Here is a tiny trained network, its code and every weight. The questions are about switching its units off for an input and a class, where a switched-off unit gives its printed mean instead of its output.

import numpy as np


def w(rows, s, z=0):
    codes = np.array(rows[::2]) - 128.0
    scale = np.full(codes.shape[1], s)
    scale[-1] = z or s
    return codes * scale


def norm(h):
    return h / np.sqrt((h * h).mean(-1, keepdims=True) + 1e-5)


def f(y):
    return y / 2 * (1 + np.tanh(0.7978845608 * (y + 0.044715 * y**3)))


def log_softmax(a):
    a = a - a.max(-1, keepdims=True)
    return a - np.log(np.exp(a).sum(-1, keepdims=True))


def net(x, mask):
    res = np.array(x, float).reshape(1, 6) / 4 @ E
    u = 0
    for l in range(2):
        y = f(norm(res) @ A[l][:, :-1].T + A[l][:, -1])
        res = res + np.where(mask[u : u + 16], y, B[l][:, -1]) @ B[l][:, :-1]
        u += 16
    return log_softmax(norm(res)[-1] @ U[:, :-1].T + U[:, -1])


A, B = {}, {}
E = w([
[130,127,129],'x0',
[126,128,129],'x1',
[87,47,253],'x2',
[74,64,68],'x3',
[235,59,109],'x4',
[130,128,127],'x5',
],0.0053)
A[0] = w([
[85,172,187,114],'0.n1',
[178,187,203,99],'0.n2',
[199,18,158,92],'0.n3',
[64,119,181,171],'0.n4',
[113,144,162,103],'0.n5',
[37,5,28,255],'0.n6',
[15,121,254,115],'0.n7',
[206,137,97,163],'0.n8',
[63,144,251,60],'0.n9',
[176,22,193,31],'0.n10',
[107,177,195,28],'0.n11',
[131,160,143,128],'0.n12',
[163,16,220,35],'0.n13',
[144,78,85,122],'0.n14',
[48,235,71,156],'0.n15',
[103,227,60,76],'0.n16',
],0.0089,0.0047)
B[0] = w([
[194,108,199,155],'0.n1',
[144,46,115,155],'0.n2',
[102,213,94,176],'0.n3',
[137,14,170,177],'0.n4',
[108,90,195,128],'0.n5',
[136,24,33,254],'0.n6',
[247,12,127,216],'0.n7',
[222,91,126,170],'0.n8',
[161,99,147,176],'0.n9',
[76,213,128,162],'0.n10',
[132,114,171,130],'0.n11',
[125,76,182,135],'0.n12',
[2,230,184,177],'0.n13',
[142,160,33,142],'0.n14',
[59,162,185,220],'0.n15',
[103,130,187,178],'0.n16',
],0.0056,0.0066)
A[1] = w([
[113,18,78,168],'1.n1',
[99,79,105,114],'1.n2',
[95,121,187,101],'1.n3',
[127,160,157,111],'1.n4',
[121,169,70,141],'1.n5',
[131,170,115,166],'1.n6',
[68,118,92,163],'1.n7',
[132,177,196,126],'1.n8',
[158,140,254,101],'1.n9',
[164,74,114,2],'1.n10',
[136,107,153,70],'1.n11',
[175,92,215,89],'1.n12',
[18,94,223,42],'1.n13',
[155,110,109,102],'1.n14',
[91,119,139,75],'1.n15',
[95,35,88,160],'1.n16',
],0.0095,0.0033)
B[1] = w([
[109,188,147,252],'1.n1',
[91,154,170,157],'1.n2',
[158,157,94,157],'1.n3',
[156,188,145,131],'1.n4',
[116,80,179,157],'1.n5',
[132,158,219,142],'1.n6',
[1,139,165,169],'1.n7',
[158,204,133,170],'1.n8',
[65,181,131,231],'1.n9',
[125,107,144,130],'1.n10',
[120,153,78,125],'1.n11',
[71,233,78,203],'1.n12',
[212,114,40,205],'1.n13',
[154,116,175,134],'1.n14',
[122,116,83,122],'1.n15',
[99,205,125,226],'1.n16',
],0.0055,0.0048)
U = w([
[116,224,170,254],'0',
[7,128,92,202],'1',
[152,90,229,110],'2',
[80,6,138,21],'3',
[238,154,105,14],'4',
[140,97,19,93],'5',
],0.022,0.0027)

Each question gives the input, the list of numbers given to net, and the class t.
The units are the neurons (one row each of A and B). Each row of codes is followed by its name. A weight is (code - 128) times the scale printed after its matrix; where a second scale follows, it is the last column's (A, B and U).
mask holds one flag per neuron, layer by layer. A switched-off neuron (its flag False) gives its mean, the last column of its row in B, instead of its output. The means were averaged over made-up inputs and are rounded, as every weight is.
A unit's drop is (log p(t) with every unit on - log p(t) with that unit switched off) / (log p(t) with every unit on - log p(t) with every unit switched off).
The circuit of an input: a set's keep is (log p(t) with only the set's units on - log p(t) with every unit switched off) / (log p(t) with every unit on - log p(t) with every unit switched off). Starting from the 12 units with the biggest drops (on a tie, the unit counted first), units are removed one at a time, each time the one whose removal leaves the highest keep (on an exact tie, the one counted first), for as long as the keep stays at least 0.8.
circuit, biggest first: the units of the circuit, biggest drop first
unit that matters most: the unit with the biggest drop
top k neurons: the k neurons with the biggest drops, biggest first
top k neurons in layer l: the k neurons of layer l with the biggest drops, biggest first
drop when u is switched off: that unit's drop, to one decimal
input [1,-4,4,8,-4,-5], class 3: circuit, biggest first => [0.n7]
input [-7,6,-7,6,-1,7], class 1: circuit, biggest first => [0.n15 1.n7]
input [-4,-3,-7,0,2,3], class 4: top 3 neurons => [0.n6 0.n8 1.n6]
input [-4,2,1,6,8,2], class 1: top 2 neurons in layer 0 => [0.n7 0.n13]
input [-3,-2,6,4,2,7], class 1: top 2 neurons in layer 1 => [1.n16 1.n1]
input [6,-2,-7,-1,-1,-1], class 0: top 2 neurons in layer 0 => [0.n6 0.n7]
input [4,-1,7,8,2,-3], class 1: top 2 neurons in layer 1 => [1.n16 1.n1]
input [8,7,4,-1,-5,-1], class 2: top 2 neurons in layer 0 => [0.n6 0.n1]
input [-5,-4,1,7,-5,8], class 3: top 2 neurons in layer 1 => [1.n12 1.n9]
input [6,-2,3,-6,-3,-4], class 2: top 2 neurons in layer 0 => [0.n6 0.n7]
input [-1,-1,6,1,-5,8], class 3: drop when 0.n4 is switched off => 0.2
input [-5,8,7,1,-8,-3], class 3: drop when 0.n4 is switched off => 0.1
input [-3,-7,1,3,-2,0], class 3: drop when 0.n15 is switched off => 0.0
input [-6,2,4,6,-8,-5], class 3: unit that matters most => 0.n7
input [-7,3,4,1,-8,-3], class 3: drop when 0.n4 is switched off => 0.1
